Below are the code and all the weights of a small trained network. Each question names an input and a target symbol and asks about switching units off, where a switched-off unit gives its printed mean instead of its output.

import numpy as np


def w(rows, s, z=0):
    codes = np.array(rows[::2]) - 128.0
    scale = np.full(codes.shape[1], s)
    scale[-1] = z or s
    return codes * scale


def norm(h):
    return h / np.sqrt((h * h).mean(-1, keepdims=True) + 1e-5)


def f(y):
    return y / 2 * (1 + np.tanh(0.7978845608 * (y + 0.044715 * y**3)))


def softmax(a):
    e = np.exp(a - a.max(-1, keepdims=True))
    return e / e.sum(-1, keepdims=True)


def log_softmax(a):
    a = a - a.max(-1, keepdims=True)
    return a - np.log(np.exp(a).sum(-1, keepdims=True))


def net(x, mask):
    ids = ['ΔΞΩβεζηθλμστφψ'.index(c) for c in x.split()]
    T = len(ids)
    res = E[ids] + P[:T]
    u = 0
    for l in range(2):
        r = norm(res)
        for j in range(3):
            rows = slice(2 * j, 2 * j + 2)
            q, k, v = (r @ M[l][rows].T for M in (Q, K, V))
            z = softmax(np.where(np.tri(T) > 0, q @ k.T / 2**0.5, -1e9)) @ v
            o = O[l][rows]
            res = res + np.where(mask[u + j], z, o[:, -1]) @ o[:, :-1]
        u += 3
        y = f(norm(res) @ A[l][:, :-1].T + A[l][:, -1])
        res = res + np.where(mask[u : u + 8], y, B[l][:, -1]) @ B[l][:, :-1]
        u += 8
    return log_softmax(norm(res)[-1] @ U[:, :-1].T + U[:, -1])


Q, K, V, O, A, B = {}, {}, {}, {}, {}, {}
E = w([
[192,170,159,159,130,149],'Δ',
[196,165,199,135,140,134],'Ξ',
[182,169,171,152,120,165],'Ω',
[169,160,142,176,138,188],'β',
[184,141,173,146,79,164],'ε',
[165,188,113,146,99,155],'ζ',
[147,168,140,131,62,141],'η',
[134,154,126,131,103,181],'θ',
[145,88,158,125,90,163],'λ',
[97,110,148,120,116,193],'μ',
[73,196,119,113,95,135],'σ',
[33,99,191,111,96,149],'τ',
[132,26,110,141,136,105],'φ',
[117,93,77,130,93,1],'ψ',
],0.0085)
P = w([
[190,163,238,79,136,123],'0',
[163,154,154,160,94,185],'1',
[128,143,169,255,52,142],'2',
[132,146,141,53,220,120],'3',
[130,118,86,99,99,184],'4',
[90,103,77,175,62,134],'5',
[89,152,211,111,212,96],'6',
],0.01)
Q[0] = w([
[98,99,72,220,39,132],'0.h0',
[94,149,216,177,144,37],'0.h0',
[121,121,75,223,40,166],'0.h1',
[198,154,158,41,136,208],'0.h1',
[240,170,67,81,210,124],'0.h2',
[179,142,95,147,2,237],'0.h2',
],0.032)
K[0] = w([
[71,81,64,176,46,112],'0.h0',
[121,167,236,181,168,67],'0.h0',
[68,88,42,62,139,129],'0.h1',
[176,185,143,152,120,231],'0.h1',
[203,185,108,102,239,161],'0.h2',
[137,90,2,87,83,213],'0.h2',
],0.036)
V[0] = w([
[168,157,149,69,175,145],'0.h0',
[146,127,133,139,40,172],'0.h0',
[1,146,206,102,109,183],'0.h1',
[94,254,96,107,87,90],'0.h1',
[164,174,112,123,119,118],'0.h2',
[156,136,170,53,72,51],'0.h2',
],0.036)
O[0] = w([
[151,154,164,10,112,113,168],'0.h0',
[104,205,141,169,109,174,250],'0.h0',
[30,111,13,101,78,151,198],'0.h1',
[112,136,54,114,248,135,126],'0.h1',
[152,186,115,104,128,148,150],'0.h2',
[35,186,193,98,137,117,126],'0.h2',
],0.019,0.021)
A[0] = w([
[149,49,67,178,192,118,167],'0.n0',
[5,138,185,14,115,28,255],'0.n1',
[151,193,211,129,135,125,244],'0.n2',
[102,98,178,197,151,124,73],'0.n3',
[147,57,136,46,137,98,142],'0.n4',
[174,161,165,184,182,103,51],'0.n5',
[212,77,66,125,105,101,107],'0.n6',
[163,93,204,201,162,115,25],'0.n7',
],0.024,0.0039)
B[0] = w([
[83,173,151,24,132,127,149],'0.n0',
[68,152,221,68,214,5,251],'0.n1',
[68,133,72,102,97,65,188],'0.n2',
[168,166,151,135,107,96,142],'0.n3',
[78,112,172,208,181,115,177],'0.n4',
[174,130,107,185,154,83,142],'0.n5',
[145,174,171,168,95,164,144],'0.n6',
[90,97,85,129,86,19,141],'0.n7',
],0.032,0.027)
Q[1] = w([
[107,181,81,137,45,185],'1.h0',
[116,162,138,160,109,162],'1.h0',
[178,212,158,117,157,97],'1.h1',
[171,80,125,210,101,113],'1.h1',
[188,2,114,68,124,159],'1.h2',
[161,111,147,112,131,124],'1.h2',
],0.049)
K[1] = w([
[110,32,153,119,223,98],'1.h0',
[125,105,136,144,173,117],'1.h0',
[169,153,177,150,214,113],'1.h1',
[159,129,90,199,114,156],'1.h1',
[181,239,54,117,4,142],'1.h2',
[134,163,97,139,76,159],'1.h2',
],0.045)
V[1] = w([
[215,187,167,123,132,175],'1.h0',
[78,200,44,252,64,117],'1.h0',
[176,45,101,115,197,132],'1.h1',
[126,116,141,178,188,174],'1.h1',
[219,53,93,69,133,163],'1.h2',
[71,117,99,217,198,29],'1.h2',
],0.021)
O[1] = w([
[158,91,139,227,168,148,91],'1.h0',
[32,129,113,246,156,1,120],'1.h0',
[56,207,38,120,38,134,60],'1.h1',
[138,148,93,47,99,104,100],'1.h1',
[195,202,14,135,70,179,5],'1.h2',
[105,63,247,96,210,91,239],'1.h2',
],0.0099,0.024)
A[1] = w([
[233,203,143,83,150,89,182],'1.n0',
[216,178,145,172,214,205,46],'1.n1',
[119,116,62,233,149,160,161],'1.n2',
[95,32,81,142,67,104,114],'1.n3',
[184,88,171,164,87,254,3],'1.n4',
[96,193,118,70,100,136,42],'1.n5',
[91,139,69,139,181,203,130],'1.n6',
[223,110,182,192,98,122,21],'1.n7',
],0.022,0.0051)
B[1] = w([
[161,38,80,66,112,80,211],'1.n0',
[92,252,83,132,23,110,217],'1.n1',
[85,64,156,55,163,136,206],'1.n2',
[134,161,54,184,28,104,179],'1.n3',
[210,70,172,158,239,120,255],'1.n4',
[121,112,144,162,137,207,189],'1.n5',
[226,133,124,158,138,68,246],'1.n6',
[102,150,180,54,86,197,195],'1.n7',
],0.029,0.0096)
U = w([
[192,38,79,61,114,74,42],'Δ',
[66,140,169,33,159,90,156],'Ξ',
[104,76,115,39,109,190,105],'Ω',
[201,150,158,51,84,149,99],'β',
[64,184,166,131,96,210,104],'ε',
[156,197,52,93,85,79,114],'ζ',
[98,238,119,176,130,160,103],'η',
[216,170,111,178,195,128,130],'θ',
[123,76,224,174,173,184,111],'λ',
[176,7,87,182,139,126,140],'μ',
[117,122,45,98,217,177,157],'σ',
[58,102,48,147,81,147,255],'τ',
[121,113,179,175,6,102,71],'φ',
[108,106,130,214,162,39,148],'ψ',
],0.012,0.0042)

Each question gives the input, a string of symbols that net reads in full, and the target symbol t.
The units are the heads (2 rows each of Q, K, V and O) and the neurons (one row each of A and B). Each row of codes is followed by its name. A weight is (code - 128) times the scale printed after its matrix; where a second scale follows, it is the last column's (O, A, B and U).
mask holds one flag per unit, layer by layer, with each layer's heads first. A switched-off unit (its flag False) gives its mean, the last column of its rows in O or B, instead of its output. The means were averaged over made-up inputs and are rounded, as every weight is.
A unit's drop is (log p(t) with every unit on - log p(t) with that unit switched off) / (log p(t) with every unit on - log p(t) with every unit switched off).
The circuit of an input: a set's keep is (log p(t) with only the set's units on - log p(t) with every unit switched off) / (log p(t) with every unit on - log p(t) with every unit switched off). Starting from the 12 units with the biggest drops (on a tie, the unit counted first), units are removed one at a time, each time the one whose removal leaves the highest keep (on an exact tie, the one counted first), for as long as the keep stays at least 0.8.
units of the circuit, in order: the units of the circuit, biggest drop first
most important unit: the unit with the biggest drop
top k neurons: the k neurons with the biggest drops, biggest first
k most important neurons of layer l: the k neurons of layer l with the biggest drops, biggest first
heads that matter: for each layer, one digit per head in row order, 1 if its drop is at least 0.15 and else 0, layers parted by /
input β τ τ μ ψ λ, target ψ: most important unit	0.h1
input ε ψ λ ψ μ μ, target ψ: top 2 neurons	(0.n7 0.n1)
input τ θ λ, target τ: heads that matter	010 / 000
input λ λ ζ λ Δ β, target λ: heads that matter	110 / 000
input θ β μ ζ τ η, target τ: units of the circuit, in order	(0.h1 0.h0)
input Ω β θ θ Δ, target Δ: units of the circuit, in order	(0.h1 0.n1 1.n0 0.h2)
input φ Ξ ζ, target φ: units of the circuit, in order	(0.h1 0.n1)
input β ζ μ θ θ ζ, target θ: top 3 neurons	(0.n1 1.n6 1.n4)
input λ θ ζ, target λ: top 2 neurons	(1.n4 0.n1)
input β φ η, target φ: units of the circuit, in order	(0.h1 0.n1)
input φ θ θ φ μ, target μ: heads that matter	011 / 000
input Ω β θ φ Δ, target Δ: heads that matter	111 / 000
input σ β μ, target σ: top 2 neurons	(0.n1 0.n0)
input β θ σ η μ Δ β, target ψ: heads that matter	101 / 100
input λ μ μ, target μ: 2 most important neurons of layer 0	(0.n1 0.n2)
input μ λ θ β μ ε, target μ: top 3 neurons	(0.n1 0.n2 1.n4)
input η λ Δ, target λ: heads that matter	010 / 000
input φ ζ τ ζ ψ, target ψ: heads that matter	110 / 000
input β λ η Ω θ, target θ: top 3 neurons	(0.n1 1.n4 1.n1)
input σ ζ Δ, target σ: top 2 neurons	(0.n1 1.n6)
input Δ Ξ Ξ θ θ β, target θ: heads that matter	100 / 100
input μ ζ β λ ζ η, target λ: most important unit	0.h0
